Below is a small trained network, with its code and all its weights. Each question gives an input and a class and asks what happens when units are switched off, that is, made to give their printed mean instead of their output.

import numpy as np


def w(rows, s, z=0):
    codes = np.array(rows[::2]) - 128.0
    scale = np.full(codes.shape[1], s)
    scale[-1] = z or s
    return codes * scale


def f(y):
    return y / 2 * (1 + np.tanh(0.7978845608 * (y + 0.044715 * y**3)))


def log_softmax(a):
    a = a - a.max(-1, keepdims=True)
    return a - np.log(np.exp(a).sum(-1, keepdims=True))


def net(x, mask):
    res = np.array(x, float).reshape(1, 5) / 4 @ E
    y = f(res @ A[0][:, :-1].T + A[0][:, -1])
    res = res + np.where(mask, y, B[0][:, -1]) @ B[0][:, :-1]
    return log_softmax(res[-1] @ U[:, :-1].T + U[:, -1])


A, B = {}, {}
E = w([
[9,91,117,102,161,50],'x0',
[204,156,128,185,81,86],'x1',
[97,156,169,147,205,86],'x2',
[129,160,150,111,8,152],'x3',
[157,112,207,220,170,123],'x4',
],0.012)
A[0] = w([
[149,100,97,125,59,170,84],'n1',
[175,152,202,197,87,67,106],'n2',
[171,172,190,141,107,251,145],'n3',
[101,104,71,81,159,112,25],'n4',
[162,159,142,115,73,166,206],'n5',
[71,165,111,87,78,101,252],'n6',
[95,117,194,182,204,86,148],'n7',
[86,83,204,159,168,130,120],'n8',
[211,163,51,190,158,156,205],'n9',
],0.013,0.0044)
B[0] = w([
[162,111,157,171,169,187,202],'n1',
[52,196,161,175,62,78,216],'n2',
[152,83,17,74,164,132,247],'n3',
[124,172,98,94,142,91,184],'n4',
[140,89,114,151,172,146,226],'n5',
[150,89,94,126,212,151,224],'n6',
[148,56,237,131,180,243,247],'n7',
[134,112,133,184,113,181,207],'n8',
[145,78,223,154,125,248,228],'n9',
],0.012,0.014)
U = w([
[118,212,238,247,37,130,53],'0',
[125,193,174,90,82,44,2],'1',
[155,9,168,139,206,203,214],'2',
[122,163,2,12,163,69,229],'3',
],0.0088,0.0058)

Each question gives the input, the list of numbers given to net, and the class t.
The units are the neurons (one row each of A and B). Each row of codes is followed by its name. A weight is (code - 128) times the scale printed after its matrix; where a second scale follows, it is the last column's (A, B and U).
mask holds one flag per neuron, in row order. A switched-off neuron (its flag False) gives its mean, the last column of its row in B, instead of its output. The means were averaged over made-up inputs and are rounded, as every weight is.
A unit's drop is (log p(t) with every unit on - log p(t) with that unit switched off) / (log p(t) with every unit on - log p(t) with every unit switched off).
The circuit of an input: a set's keep is (log p(t) with only the set's units on - log p(t) with every unit switched off) / (log p(t) with every unit on - log p(t) with every unit switched off). Starting from all 9 units, units are removed one at a time, each time the one whose removal leaves the highest keep (on an exact tie, the one counted first), for as long as the keep stays at least 0.8.
units of the circuit, in order: the units of the circuit, biggest drop first
unit that matters most: the unit with the biggest drop
k most important neurons: the k neurons with the biggest drops, biggest first
drop when u is switched off: that unit's drop, to one decimal
input [0,0,8,-4,-8], class 3: unit that matters most -> n9
input [3,-2,8,-3,-8], class 3: units of the circuit, in order -> (n4, n9)
input [0,5,7,-2,1], class 0: units of the circuit, in order -> (n2, n3)
input [8,8,4,2,-5], class 3: units of the circuit, in order -> (n9, n7)
input [8,7,-5,0,0], class 3: units of the circuit, in order -> (n7, n9)
input [-3,-1,2,6,4], class 3: units of the circuit, in order -> (n3, n7, n9)
input [-2,2,1,4,8], class 0: 2 most important neurons -> (n2, n6)
input [4,6,-3,5,1], class 0: 2 most important neurons -> (n2, n3)
input [8,7,7,8,-4], class 3: 3 most important neurons -> (n6, n7, n9)
input [-3,3,4,1,7], class 0: 2 most important neurons -> (n2, n6)
input [0,-3,4,4,-5], class 3: 2 most important neurons -> (n7, n9)
input [-5,8,0,6,4], class 0: drop when n7 is switched off -> 0.2
input [8,3,-3,4,8], class 0: drop when n2 is switched off -> 0.2
input [-7,7,7,2,7], class 0: drop when n2 is switched off -> 4.4
input [8,7,1,3,-4], class 3: units of the circuit, in order -> (n7)
